Below are the code and all the weights of a small trained network. Each question names an input and a class and asks about switching units off, where a switched-off unit gives its printed mean instead of its output.

import numpy as np


def w(rows, s, z=0):
    codes = np.array(rows[::2]) - 128.0
    scale = np.full(codes.shape[1], s)
    scale[-1] = z or s
    return codes * scale


def f(y):
    return np.maximum(y, 0)


def log_softmax(a):
    a = a - a.max(-1, keepdims=True)
    return a - np.log(np.exp(a).sum(-1, keepdims=True))


def net(x, mask):
    res = np.array(x, float).reshape(1, 2) / 4 @ E
    y = f(res @ A[0][:, :-1].T + A[0][:, -1])
    res = res + np.where(mask, y, B[0][:, -1]) @ B[0][:, :-1]
    return log_softmax(res[-1] @ U[:, :-1].T + U[:, -1])


A, B = {}, {}
E = w([
[139,10,189,154,111],'x0',
[36,131,154,190,202],'x1',
],0.012)
A[0] = w([
[185,128,96,39,77,216],'n0',
[143,8,195,139,113,147],'n1',
[153,88,145,111,108,104],'n2',
[112,97,191,171,141,161],'n3',
[71,185,105,151,179,219],'n4',
[109,99,178,157,139,165],'n5',
[108,98,186,169,139,157],'n6',
[150,81,152,118,110,109],'n7',
[112,98,177,163,142,144],'n8',
[147,170,70,84,115,255],'n9',
],0.015,0.0062)
B[0] = w([
[246,132,113,69,121,253],'n0',
[166,3,204,110,122,251],'n1',
[139,86,153,107,160,162],'n2',
[133,100,217,189,100,205],'n3',
[64,176,108,169,179,236],'n4',
[132,102,221,193,117,194],'n5',
[136,108,205,188,104,201],'n6',
[134,80,165,111,165,169],'n7',
[133,107,195,168,102,192],'n8',
[153,170,49,71,118,244],'n9',
],0.012,0.014)
U = w([
[140,145,94,118,108,242],'0',
[170,217,1,75,57,173],'1',
[102,105,89,114,121,26],'2',
[130,76,181,156,78,93],'3',
[78,166,144,173,164,222],'4',
[44,191,17,133,194,146],'5',
[174,87,123,41,142,89],'6',
[102,99,74,113,120,2],'7',
],0.0097,0.0039)

Each question gives the input, the list of numbers given to net, and the class t.
The units are the neurons (one row each of A and B). Each row of codes is followed by its name. A weight is (code - 128) times the scale printed after its matrix; where a second scale follows, it is the last column's (A, B and U).
mask holds one flag per neuron, in row order. A switched-off neuron (its flag False) gives its mean, the last column of its row in B, instead of its output. The means were averaged over made-up inputs and are rounded, as every weight is.
A unit's drop is (log p(t) with every unit on - log p(t) with that unit switched off) / (log p(t) with every unit on - log p(t) with every unit switched off).
The circuit of an input: a set's keep is (log p(t) with only the set's units on - log p(t) with every unit switched off) / (log p(t) with every unit on - log p(t) with every unit switched off). Starting from all 10 units, units are removed one at a time, each time the one whose removal leaves the highest keep (on an exact tie, the one counted first), for as long as the keep stays at least 0.8.
units of the circuit, in order: the units of the circuit, biggest drop first
most important unit: the unit with the biggest drop
top k neurons: the k neurons with the biggest drops, biggest first
drop when u is switched off: that unit's drop, to one decimal
input [-2,1], class 5: most important unit	n0
input [1,-1], class 6: units of the circuit, in order	n3, n6
input [4,-4], class 6: units of the circuit, in order	n0, n3
input [0,-7], class 1: units of the circuit, in order	n1, n9
input [8,-7], class 6: top 3 neurons	n0, n2, n7
input [0,6], class 4: top 2 neurons	n1, n4
input [7,-6], class 6: top 2 neurons	n0, n2
input [-6,1], class 5: top 2 neurons	n4, n0
input [-1,7], class 4: top 2 neurons	n4, n1
input [-1,8], class 4: top 2 neurons	n4, n1
input [-2,4], class 4: drop when n1 is switched off	-0.1
input [-3,1], class 5: drop when n0 is switched off	0.2
input [-3,6], class 4: drop when n9 is switched off	0.6
input [-7,2], class 5: top neuron	n4
